Here is a tiny trained network, its code and every weight. The questions are about switching its units off for an input and a class, where a switched-off unit gives its printed mean instead of its output.

import numpy as np


def w(rows, s, z=0):
    codes = np.array(rows[::2]) - 128.0
    scale = np.full(codes.shape[1], s)
    scale[-1] = z or s
    return codes * scale


def norm(h):
    return h / np.sqrt((h * h).mean(-1, keepdims=True) + 1e-5)


def f(y):
    return y / 2 * (1 + np.tanh(0.7978845608 * (y + 0.044715 * y**3)))


def log_softmax(a):
    a = a - a.max(-1, keepdims=True)
    return a - np.log(np.exp(a).sum(-1, keepdims=True))


def net(x, mask):
    res = np.array(x, float).reshape(1, 8) / 4 @ E
    u = 0
    for l in range(2):
        y = f(norm(res) @ A[l][:, :-1].T + A[l][:, -1])
        res = res + np.where(mask[u : u + 9], y, B[l][:, -1]) @ B[l][:, :-1]
        u += 9
    return log_softmax(norm(res)[-1] @ U[:, :-1].T + U[:, -1])


A, B = {}, {}
E = w([
[85,181,125,210],'x0',
[102,101,180,204],'x1',
[26,130,142,117],'x2',
[71,77,1,176],'x3',
[42,139,129,146],'x4',
[139,215,130,63],'x5',
[121,95,29,77],'x6',
[213,181,94,110],'x7',
],0.0048)
A[0] = w([
[200,86,69,188,134],'0.n1',
[151,149,110,65,253],'0.n2',
[161,139,139,63,195],'0.n3',
[2,211,134,170,62],'0.n4',
[100,100,52,144,151],'0.n5',
[62,162,115,171,58],'0.n6',
[60,194,144,129,120],'0.n7',
[132,128,188,135,169],'0.n8',
[122,67,144,110,143],'0.n9',
],0.015,0.0052)
B[0] = w([
[2,171,173,201,232],'0.n1',
[129,248,65,78,255],'0.n2',
[103,206,67,156,227],'0.n3',
[144,37,120,68,241],'0.n4',
[139,138,235,111,230],'0.n5',
[70,13,183,96,173],'0.n6',
[115,52,18,134,197],'0.n7',
[219,157,62,175,196],'0.n8',
[75,124,22,61,169],'0.n9',
],0.0087,0.0061)
A[1] = w([
[148,220,96,8,236],'1.n1',
[108,78,154,141,241],'1.n2',
[81,12,195,99,210],'1.n3',
[129,97,120,152,11],'1.n4',
[156,82,184,98,2],'1.n5',
[191,48,113,186,125],'1.n6',
[115,159,168,121,31],'1.n7',
[166,175,165,152,51],'1.n8',
[87,184,209,1,67],'1.n9',
],0.0088,0.0027)
B[1] = w([
[87,177,16,58,253],'1.n1',
[111,206,21,57,165],'1.n2',
[110,138,78,45,215],'1.n3',
[57,100,88,150,116],'1.n4',
[99,93,80,193,119],'1.n5',
[193,213,48,189,151],'1.n6',
[150,3,107,66,120],'1.n7',
[254,88,131,67,133],'1.n8',
[90,178,69,99,153],'1.n9',
],0.0063,0.0072)
U = w([
[140,127,233,114,1],'0',
[119,23,130,95,155],'1',
[250,169,204,193,57],'2',
[145,236,77,108,214],'3',
[68,142,190,208,99],'4',
],0.016,0.006)

Each question gives the input, the list of numbers given to net, and the class t.
The units are the neurons (one row each of A and B). Each row of codes is followed by its name. A weight is (code - 128) times the scale printed after its matrix; where a second scale follows, it is the last column's (A, B and U).
mask holds one flag per neuron, layer by layer. A switched-off neuron (its flag False) gives its mean, the last column of its row in B, instead of its output. The means were averaged over made-up inputs and are rounded, as every weight is.
A unit's drop is (log p(t) with every unit on - log p(t) with that unit switched off) / (log p(t) with every unit on - log p(t) with every unit switched off).
The circuit of an input: a set's keep is (log p(t) with only the set's units on - log p(t) with every unit switched off) / (log p(t) with every unit on - log p(t) with every unit switched off). Starting from the 12 units with the biggest drops (on a tie, the unit counted first), units are removed one at a time, each time the one whose removal leaves the highest keep (on an exact tie, the one counted first), for as long as the keep stays at least 0.8.
circuit, biggest first: the units of the circuit, biggest drop first
most important unit: the unit with the biggest drop
k most important neurons: the k neurons with the biggest drops, biggest first
k most important neurons of layer l: the k neurons of layer l with the biggest drops, biggest first
drop of u: that unit's drop, to one decimal
input [-2,7,-4,-6,6,2,-5,4], class 2: most important unit -> 0.n2
input [-2,5,-8,-5,-7,8,-7,-6], class 2: circuit, biggest first -> (0.n9 1.n3)
input [-4,8,-6,-6,6,-7,2,-7], class 3: 3 most important neurons -> (0.n9 1.n6 0.n3)
input [1,1,6,6,-5,-7,7,7], class 4: 2 most important neurons of layer 0 -> (0.n1 0.n4)
input [-5,7,8,1,-7,-5,-2,6], class 4: 2 most important neurons of layer 1 -> (1.n1 1.n3)
input [6,-7,-3,-7,3,-8,2,-2], class 2: 2 most important neurons -> (0.n2 1.n1)
input [2,6,2,-6,-4,-8,4,5], class 2: 2 most important neurons -> (0.n8 1.n1)
input [-4,-3,8,7,-5,5,-3,-4], class 1: 2 most important neurons -> (0.n4 0.n3)
input [-7,3,-7,4,-5,-7,-7,-5], class 4: 2 most important neurons of layer 0 -> (0.n1 0.n4)
input [7,0,-7,3,-7,-3,-6,-5], class 4: drop of 0.n1 -> 0.5
input [5,-4,-7,1,0,-6,4,-2], class 4: drop of 0.n1 -> 0.5
input [1,2,-5,1,-2,-6,-6,7], class 4: drop of 0.n1 -> 0.6
input [4,-3,8,5,-6,-1,-8,-6], class 1: drop of 0.n8 -> 0.0
input [0,4,1,-2,-1,-5,4,3], class 4: most important neuron -> (0.n1)
